Below is a small trained network, with its code and all its weights. Each question gives an input and a target symbol and asks what happens when units are switched off, that is, made to give their printed mean instead of their output.

import numpy as np


def w(rows, s, z=0):
    codes = np.array(rows[::2]) - 128.0
    scale = np.full(codes.shape[1], s)
    scale[-1] = z or s
    return codes * scale


def f(y):
    return np.maximum(y, 0)


def softmax(a):
    e = np.exp(a - a.max(-1, keepdims=True))
    return e / e.sum(-1, keepdims=True)


def log_softmax(a):
    a = a - a.max(-1, keepdims=True)
    return a - np.log(np.exp(a).sum(-1, keepdims=True))


def net(x, mask):
    ids = ['ΓΔΨαβεζηθλμξσφ'.index(c) for c in x.split()]
    T = len(ids)
    res = E[ids] + P[:T]
    r = res
    for j in range(2):
        rows = slice(4 * j, 4 * j + 4)
        q, k, v = (r @ M[0][rows].T for M in (Q, K, V))
        z = softmax(np.where(np.tri(T) > 0, q @ k.T / 4**0.5, -1e9)) @ v
        o = O[0][rows]
        res = res + np.where(mask[j], z, o[:, -1]) @ o[:, :-1]
    y = f(res @ A[0][:, :-1].T + A[0][:, -1])
    res = res + np.where(mask[2:6], y, B[0][:, -1]) @ B[0][:, :-1]
    return log_softmax(res[-1] @ U[:, :-1].T + U[:, -1])


Q, K, V, O, A, B = {}, {}, {}, {}, {}, {}
E = w([
[170,95,119,186,75,98,160,98,127,180,192,120],'Γ',
[141,147,135,88,78,153,125,122,118,97,96,160],'Δ',
[96,35,178,43,104,150,191,70,159,158,101,76],'Ψ',
[46,124,159,61,173,153,203,93,187,155,154,104],'α',
[80,92,171,164,118,161,251,112,146,133,59,122],'β',
[47,102,134,116,179,152,146,153,146,209,43,132],'ε',
[136,78,191,160,127,178,68,161,101,85,140,105],'ζ',
[161,80,187,124,120,109,104,186,132,63,148,154],'η',
[191,104,75,111,131,159,132,96,99,152,127,201],'θ',
[206,117,90,119,141,159,131,67,117,142,118,201],'λ',
[48,60,133,97,198,102,195,96,130,117,89,147],'μ',
[226,64,93,145,226,139,111,153,107,143,185,109],'ξ',
[39,142,153,161,203,137,195,156,146,170,80,164],'σ',
[94,156,99,158,129,80,118,101,133,107,112,66],'φ',
],0.016)
P = w([
[109,198,219,95,193,192,175,80,2,155,90,112],'0',
[86,151,156,101,140,180,161,107,65,148,79,148],'1',
[87,140,154,103,146,169,161,119,96,148,86,141],'2',
[97,135,158,109,152,158,162,112,125,141,93,129],'3',
[97,127,148,123,139,155,160,130,142,154,93,124],'4',
[97,113,151,127,136,142,157,127,166,158,112,129],'5',
[85,109,127,138,137,141,156,155,168,152,116,125],'6',
[91,95,144,134,127,134,150,145,186,152,130,114],'7',
[94,90,129,143,128,131,148,158,194,149,131,103],'8',
[93,93,131,158,124,122,146,171,211,148,128,105],'9',
[94,84,122,150,125,115,144,173,215,149,154,90],'10',
[97,98,111,179,123,114,157,204,215,144,136,88],'11',
[99,94,88,169,159,108,161,194,211,121,135,92],'12',
],0.0071)
Q[0] = w([
[166,108,76,157,100,136,130,132,150,124,157,176],'h0',
[203,208,129,116,106,152,33,122,10,53,147,152],'h0',
[55,137,160,113,183,113,194,129,104,141,66,78],'h0',
[109,165,108,130,115,47,119,119,141,133,133,100],'h0',
[200,146,114,100,112,155,63,159,92,70,175,178],'h1',
[39,88,169,138,153,128,223,135,183,162,83,58],'h1',
[49,88,198,103,139,174,163,151,127,144,85,112],'h1',
[96,75,130,129,177,147,227,142,201,189,122,119],'h1',
],0.011)
K[0] = w([
[166,78,113,136,126,250,112,155,140,138,144,234],'h0',
[146,140,234,58,229,221,148,113,49,86,72,164],'h0',
[93,173,119,167,106,3,162,125,137,145,131,42],'h0',
[79,139,171,117,48,107,71,131,146,22,78,152],'h0',
[155,139,174,18,151,222,165,95,65,163,91,201],'h1',
[133,98,144,219,108,60,89,183,186,72,187,16],'h1',
[116,66,170,165,113,97,46,221,197,142,157,37],'h1',
[207,89,90,238,132,47,37,186,167,81,253,57],'h1',
],0.0075)
V[0] = w([
[39,83,254,111,163,122,134,181,133,115,52,20],'h0',
[83,212,117,127,9,165,55,127,136,88,119,83],'h0',
[141,172,42,228,153,80,159,41,108,170,91,59],'h0',
[123,116,49,53,197,91,130,65,146,140,116,68],'h0',
[130,34,166,107,68,236,120,63,128,212,119,75],'h1',
[245,46,133,25,116,78,192,178,153,122,252,155],'h1',
[176,111,36,106,201,169,46,63,94,204,127,16],'h1',
[206,42,160,179,196,225,36,220,131,23,124,158],'h1',
],0.006)
O[0] = w([
[174,139,161,114,50,127,53,119,102,93,115,174,254],'h0',
[198,129,184,141,161,160,141,145,181,64,99,2,7],'h0',
[119,92,104,68,54,28,218,168,120,94,154,81,208],'h0',
[70,149,83,3,43,129,134,148,181,104,175,141,185],'h0',
[167,73,26,96,119,217,115,133,133,192,77,87,210],'h1',
[118,157,187,20,221,140,150,83,45,146,81,101,126],'h1',
[131,40,110,148,162,104,29,60,203,72,42,62,184],'h1',
[189,116,120,39,147,74,177,90,178,113,62,240,166],'h1',
],0.0076,0.0048)
A[0] = w([
[147,187,100,170,171,182,2,202,100,196,148,168,126],'n0',
[76,126,193,79,164,116,115,126,190,136,49,65,8],'n1',
[120,232,242,219,151,254,129,118,112,152,201,130,201],'n2',
[239,155,71,116,81,88,112,41,100,155,137,204,230],'n3',
],0.006,0.0017)
B[0] = w([
[99,217,230,140,182,2,85,116,151,240,115,11,192],'n0',
[118,77,203,243,157,148,113,120,86,76,161,148,253],'n1',
[252,197,129,199,176,252,113,85,234,76,198,208,161],'n2',
[123,55,151,193,250,62,184,217,111,130,182,44,249],'n3',
],0.0069,0.0056)
U = w([
[142,101,116,98,91,184,109,117,79,128,102,122,192],'Γ',
[161,149,130,134,138,152,131,137,127,102,104,119,202],'Δ',
[95,166,149,113,114,73,92,115,163,210,65,96,31],'Ψ',
[128,138,137,127,129,120,116,134,111,127,121,122,89],'α',
[121,84,117,208,188,111,177,121,16,196,193,51,121],'β',
[82,93,126,170,97,102,107,193,168,57,142,96,168],'ε',
[125,106,173,169,157,105,97,62,137,94,69,138,137],'ζ',
[112,158,166,191,151,89,132,92,146,140,172,173,5],'η',
[85,148,112,91,157,180,100,109,172,116,169,131,141],'θ',
[175,77,2,105,136,129,156,146,251,147,93,183,151],'λ',
[109,183,192,73,111,69,167,157,53,149,131,139,194],'μ',
[45,104,69,134,91,117,93,99,33,103,169,212,102],'ξ',
[135,118,155,151,117,99,111,150,76,121,149,148,70],'σ',
[167,99,104,171,89,182,140,164,83,91,112,177,180],'φ',
],0.0064,0.0025)

Each question gives the input, a string of symbols that net reads in full, and the target symbol t.
The units are the heads (4 rows each of Q, K, V and O) and the neurons (one row each of A and B). Each row of codes is followed by its name. A weight is (code - 128) times the scale printed after its matrix; where a second scale follows, it is the last column's (O, A, B and U).
mask holds one flag per unit, heads first, then neurons. A switched-off unit (its flag False) gives its mean, the last column of its rows in O or B, instead of its output. The means were averaged over made-up inputs and are rounded, as every weight is.
A unit's drop is (log p(t) with every unit on - log p(t) with that unit switched off) / (log p(t) with every unit on - log p(t) with every unit switched off).
The circuit of an input: a set's keep is (log p(t) with only the set's units on - log p(t) with every unit switched off) / (log p(t) with every unit on - log p(t) with every unit switched off). Starting from all 6 units, units are removed one at a time, each time the one whose removal leaves the highest keep (on an exact tie, the one counted first), for as long as the keep stays at least 0.8.
units of the circuit, in order: the units of the circuit, biggest drop first
most important unit: the unit with the biggest drop
top k neurons: the k neurons with the biggest drops, biggest first
which heads matter: for each layer, one digit per head in row order, 1 if its drop is at least 0.15 and else 0, layers parted by /
drop when u is switched off: that unit's drop, to one decimal
input Ψ Γ ε σ, target β: most important unit	h0
input μ Γ Δ ζ μ, target λ: which heads matter	01
input Δ η Ψ μ μ μ σ ε ε ε σ σ, target μ: which heads matter	01
input ε λ σ η ε η Γ ε ε, target β: units of the circuit, in order	[h0, h1]
input λ σ μ φ μ ξ μ φ ε μ, target ε: units of the circuit, in order	[h1, h0]
input σ α ε μ Ψ Δ ε, target Ψ: units of the circuit, in order	[n0, h0, h1, n1]
input ξ ε ξ Δ α Γ φ μ σ, target ε: units of the circuit, in order	[h1, h0]
input λ σ ε α Ψ μ λ α φ ξ θ η ξ, target λ: units of the circuit, in order	[h1, n1]
input σ ε σ ζ ε Ψ, target λ: which heads matter	01
input Ψ σ η Δ η α, target μ: which heads matter	01
input Γ ξ μ μ ε Ψ μ η Γ α Ψ β, target β: which heads matter	11
input μ Δ α β ε ε σ, target η: units of the circuit, in order	[h1, n2, h0]
input ε σ β ε ζ α Ψ ξ η Ψ ξ σ σ, target ζ: units of the circuit, in order	[h1, n1]
input Ψ Ψ ξ σ μ Ψ, target ζ: top neuron	[n1]
input β ε ε η λ α θ, target β: top 2 neurons	[n3, n0]
input β ε ε λ Δ ζ α, target λ: which heads matter	01
input ξ ξ Ψ Ψ ξ σ σ η θ, target β: top 2 neurons	[n3, n2]
input ε μ Γ ε η Δ φ α ε Γ Γ Ψ, target β: drop when h0 is switched off	0.5
input φ ξ ε σ, target ζ: drop when n1 is switched off	0.4
input Ψ σ Γ σ θ μ ε β ε, target β: drop when n1 is switched off	0.1
input ε ζ σ σ θ λ Γ η σ σ μ β μ, target μ: top neuron	[n3]
